Below is a small trained network, with its code and all its weights. Each question gives an input and a target symbol and asks what happens when units are switched off, that is, made to give their printed mean instead of their output.

import numpy as np


def w(rows, s, z=0):
    codes = np.array(rows[::2]) - 128.0
    scale = np.full(codes.shape[1], s)
    scale[-1] = z or s
    return codes * scale


def f(y):
    return y / 2 * (1 + np.tanh(0.7978845608 * (y + 0.044715 * y**3)))


def softmax(a):
    e = np.exp(a - a.max(-1, keepdims=True))
    return e / e.sum(-1, keepdims=True)


def log_softmax(a):
    a = a - a.max(-1, keepdims=True)
    return a - np.log(np.exp(a).sum(-1, keepdims=True))


def net(x, mask):
    ids = ['ΔΞΠΣΦβγεζηθλμτψω'.index(c) for c in x.split()]
    T = len(ids)
    res = E[ids] + P[:T]
    u = 0
    for l in range(3):
        r = res
        for j in range(2):
            rows = slice(2 * j, 2 * j + 2)
            q, k, v = (r @ M[l][rows].T for M in (Q, K, V))
            z = softmax(np.where(np.tri(T) > 0, q @ k.T / 2**0.5, -1e9)) @ v
            o = O[l][rows]
            res = res + np.where(mask[u + j], z, o[:, -1]) @ o[:, :-1]
        u += 2
        y = f(res @ A[l][:, :-1].T + A[l][:, -1])
        res = res + np.where(mask[u : u + 8], y, B[l][:, -1]) @ B[l][:, :-1]
        u += 8
    return log_softmax(res[-1] @ U[:, :-1].T + U[:, -1])


Q, K, V, O, A, B = {}, {}, {}, {}, {}, {}
E = w([
[128,125,160,120,110,103],'Δ',
[90,171,169,193,172,105],'Ξ',
[144,155,125,191,192,98],'Π',
[121,101,168,137,26,142],'Σ',
[60,91,75,131,187,82],'Φ',
[158,102,70,80,125,88],'β',
[143,123,147,189,146,150],'γ',
[70,97,123,106,145,79],'ε',
[129,108,145,84,9,131],'ζ',
[176,102,102,188,203,96],'η',
[204,68,88,157,119,108],'θ',
[169,151,213,227,76,163],'λ',
[82,139,130,116,104,144],'μ',
[53,103,151,151,87,101],'τ',
[110,91,84,55,136,58],'ψ',
[156,234,74,111,147,197],'ω',
],0.013)
P = w([
[122,81,160,79,153,254],'0',
[134,151,124,190,94,60],'1',
[126,150,114,187,99,66],'2',
[151,142,118,215,90,73],'3',
[150,128,103,215,110,83],'4',
[144,124,89,223,103,94],'5',
[138,126,57,208,120,96],'6',
[127,102,59,203,99,112],'7',
[152,95,75,227,78,132],'8',
],0.0074)
Q[0] = w([
[189,163,93,183,23,26],'L0H0',
[113,221,124,204,155,95],'L0H0',
[136,187,130,59,14,226],'L0H1',
[138,100,87,2,219,178],'L0H1',
],0.0063)
K[0] = w([
[121,125,127,113,143,255],'L0H0',
[200,126,169,138,68,165],'L0H0',
[208,177,87,172,228,136],'L0H1',
[159,151,169,197,103,108],'L0H1',
],0.0077)
V[0] = w([
[254,144,53,85,126,122],'L0H0',
[7,122,113,129,217,158],'L0H0',
[192,191,107,193,219,69],'L0H1',
[145,89,60,88,101,44],'L0H1',
],0.0054)
O[0] = w([
[190,73,77,72,254,164,24],'L0H0',
[164,227,237,206,204,27,44],'L0H0',
[138,162,87,148,232,112,2],'L0H1',
[157,34,18,32,108,61,109],'L0H1',
],0.0053,0.0029)
A[0] = w([
[67,114,70,186,143,1,254],'L0N0',
[184,128,51,144,105,16,154],'L0N1',
[103,143,155,137,122,146,153],'L0N2',
[209,155,64,117,170,207,226],'L0N3',
[45,89,155,153,115,96,107],'L0N4',
[182,163,89,186,111,176,253],'L0N5',
[138,136,164,95,104,176,160],'L0N6',
[112,95,138,89,101,155,113],'L0N7',
],0.0092,0.0028)
B[0] = w([
[194,101,157,126,6,222,255],'L0N0',
[31,189,239,209,58,163,195],'L0N1',
[92,182,160,149,89,114,154],'L0N2',
[123,132,3,168,133,130,131],'L0N3',
[145,159,105,116,46,39,204],'L0N4',
[31,127,44,113,124,190,213],'L0N5',
[129,127,153,155,95,185,154],'L0N6',
[111,96,209,117,93,126,154],'L0N7',
],0.006,0.0064)
Q[1] = w([
[131,222,72,77,181,181],'L1H0',
[73,82,169,195,2,180],'L1H0',
[98,116,99,68,153,134],'L1H1',
[71,129,111,151,61,178],'L1H1',
],0.0076)
K[1] = w([
[177,201,15,97,180,18],'L1H0',
[60,113,207,57,145,252],'L1H0',
[158,54,147,179,222,128],'L1H1',
[46,254,29,92,174,133],'L1H1',
],0.0051)
V[1] = w([
[214,70,119,34,186,214],'L1H0',
[144,250,144,253,187,234],'L1H0',
[132,104,14,155,223,62],'L1H1',
[132,100,17,22,153,224],'L1H1',
],0.0052)
O[1] = w([
[94,52,234,212,57,26,47],'L1H0',
[3,151,83,118,91,46,157],'L1H0',
[173,136,90,194,225,69,2],'L1H1',
[200,169,187,222,79,33,77],'L1H1',
],0.0069,0.0092)
A[1] = w([
[132,216,75,92,137,215,165],'L1N0',
[154,101,83,194,254,25,165],'L1N1',
[159,173,140,225,46,37,97],'L1N2',
[100,72,165,56,52,94,151],'L1N3',
[28,180,177,114,60,216,134],'L1N4',
[199,155,107,199,140,112,20],'L1N5',
[176,207,111,172,25,60,113],'L1N6',
[75,194,59,190,212,166,255],'L1N7',
],0.0049,0.0027)
B[1] = w([
[105,139,72,59,79,161,172],'L1N0',
[90,100,147,180,84,60,132],'L1N1',
[204,133,68,57,188,234,145],'L1N2',
[132,118,133,226,208,142,188],'L1N3',
[108,48,80,168,112,174,249],'L1N4',
[90,135,43,123,122,140,130],'L1N5',
[135,169,53,56,248,161,155],'L1N6',
[116,117,254,80,40,57,143],'L1N7',
],0.0057,0.018)
Q[2] = w([
[46,52,168,43,20,175],'L2H0',
[181,169,140,180,3,203],'L2H0',
[146,239,126,120,148,29],'L2H1',
[83,109,125,116,4,126],'L2H1',
],0.0059)
K[2] = w([
[18,110,219,180,176,88],'L2H0',
[196,51,161,211,225,133],'L2H0',
[139,157,43,135,159,154],'L2H1',
[129,46,253,137,155,119],'L2H1',
],0.0068)
V[2] = w([
[118,141,255,154,121,43],'L2H0',
[128,155,230,9,128,139],'L2H0',
[197,143,115,113,219,79],'L2H1',
[214,108,198,169,116,163],'L2H1',
],0.0092)
O[2] = w([
[136,184,31,251,81,175,65],'L2H0',
[150,133,13,116,220,253,117],'L2H0',
[149,98,73,118,41,153,2],'L2H1',
[232,23,212,172,75,199,123],'L2H1',
],0.0063,0.041)
A[2] = w([
[93,168,182,38,163,168,111],'L2N0',
[105,64,234,115,170,144,33],'L2N1',
[118,105,185,36,180,118,84],'L2N2',
[124,98,118,70,165,180,155],'L2N3',
[254,55,139,174,80,154,90],'L2N4',
[55,167,161,186,135,198,219],'L2N5',
[135,228,61,117,164,88,226],'L2N6',
[215,103,116,201,146,121,250],'L2N7',
],0.0058,0.0023)
B[2] = w([
[172,120,88,137,85,87,243],'L2N0',
[193,150,87,160,169,70,250],'L2N1',
[181,141,99,135,88,101,238],'L2N2',
[118,92,76,114,99,105,182],'L2N3',
[102,254,190,83,150,163,156],'L2N4',
[117,82,127,168,173,70,189],'L2N5',
[209,157,121,134,172,175,160],'L2N6',
[96,177,149,76,122,164,136],'L2N7',
],0.0076,0.021)
U = w([
[92,104,108,156,150,161,168],'Δ',
[93,136,72,116,253,182,4],'Ξ',
[158,169,23,247,123,137,125],'Π',
[228,92,75,215,154,83,155],'Σ',
[93,96,104,128,100,164,192],'Φ',
[118,156,146,111,81,138,125],'β',
[45,133,136,141,148,141,171],'γ',
[117,91,95,121,121,176,183],'ε',
[132,169,163,113,204,171,88],'ζ',
[144,148,98,177,36,95,47],'η',
[126,142,168,111,42,90,38],'θ',
[59,149,156,122,137,76,66],'λ',
[100,127,117,128,129,125,118],'μ',
[169,106,89,39,69,118,160],'τ',
[157,173,109,100,101,202,189],'ψ',
[193,228,81,137,150,113,54],'ω',
],0.0053,0.0026)

Each question gives the input, a string of symbols that net reads in full, and the target symbol t.
The units are the heads (2 rows each of Q, K, V and O) and the neurons (one row each of A and B). Each row of codes is followed by its name. A weight is (code - 128) times the scale printed after its matrix; where a second scale follows, it is the last column's (O, A, B and U).
mask holds one flag per unit, layer by layer, with each layer's heads first. A switched-off unit (its flag False) gives its mean, the last column of its rows in O or B, instead of its output. The means were averaged over made-up inputs and are rounded, as every weight is.
A unit's drop is (log p(t) with every unit on - log p(t) with that unit switched off) / (log p(t) with every unit on - log p(t) with every unit switched off).
unit that matters most: the unit with the biggest drop
k most important neurons: the k neurons with the biggest drops, biggest first
top k neurons in layer l: the k neurons of layer l with the biggest drops, biggest first
heads that matter: for each layer, one digit per head in row order, 1 if its drop is at least 0.15 and else 0, layers parted by /
input Ξ τ τ, target Ξ: heads that matter -> 11 / 10 / 11
input Ξ ε γ, target Ξ: unit that matters most -> L2H0
input Π ζ β λ Ξ Σ Σ Σ ψ, target Π: top 2 neurons in layer 1 -> L1N7; L1N4
input ψ ω τ η, target ω: 4 most important neurons -> L0N3; L1N4; L0N1; L0N5
input ε τ Π λ γ Ξ ω Σ τ, target ω: 2 most important neurons -> L1N6; L1N4
input Σ τ Σ τ γ, target Σ: top 3 neurons in layer 0 -> L0N6; L0N7; L0N1
input τ τ ω Σ θ τ ζ τ μ, target τ: heads that matter -> 00 / 10 / 11
input θ ζ η Σ γ λ λ, target θ: heads that matter -> 10 / 11 / 11
input Ξ Ξ Σ Σ τ Σ Ξ Σ ζ, target Ξ: 2 most important neurons -> L1N7; L0N0
input Σ Σ ζ β Σ λ τ, target Σ: top 3 neurons in layer 0 -> L0N6; L0N7; L0N2
input ζ τ Π λ, target ζ: top 2 neurons in layer 0 -> L0N1; L0N7
input τ Σ Σ τ λ Σ τ ζ Σ, target τ: heads that matter -> 11 / 11 / 10
input Σ Σ Σ Σ, target Σ: 2 most important neurons -> L2N1; L1N4
input Π τ τ Σ μ Σ τ λ λ, target Π: most important neuron -> L1N7
input Φ Σ Φ ω θ τ Π Π τ, target τ: heads that matter -> 00 / 01 / 11
input Σ Σ λ ζ Σ λ, target Σ: top 2 neurons in layer 2 -> L2N1; L2N4
input ζ τ η Σ β Σ ω, target ω: 2 most important neurons -> L0N3; L2N6
input Σ ζ τ ε ω Π, target ω: 4 most important neurons -> L1N4; L1N6; L0N3; L0N5
input τ ω λ, target ω: heads that matter -> 01 / 11 / 00
input ψ Π Π η Ξ, target ψ: unit that matters most -> L2H1
input ω ε Σ, target ω: 2 most important neurons -> L0N3; L1N4
input τ Π Σ Σ τ λ ψ ζ, target τ: heads that matter -> 11 / 11 / 10
input Σ τ Σ Σ τ, target Σ: heads that matter -> 01 / 11 / 01
input η Σ Σ, target η: top 2 neurons in layer 0 -> L0N0; L0N3
input Π τ Σ Π Σ ε Σ γ Π, target Π: 3 most important neurons -> L1N7; L0N0; L1N4
input Σ Ξ λ, target Σ: 2 most important neurons -> L2N1; L1N4
input τ ζ ψ Σ ζ τ, target τ: unit that matters most -> L1H0
input τ μ Φ ψ, target τ: top 3 neurons in layer 0 -> L0N0; L0N4; L0N2
input Σ τ ω Π, target ω: top 4 neurons in layer 0 -> L0N3; L0N5; L0N0; L0N7
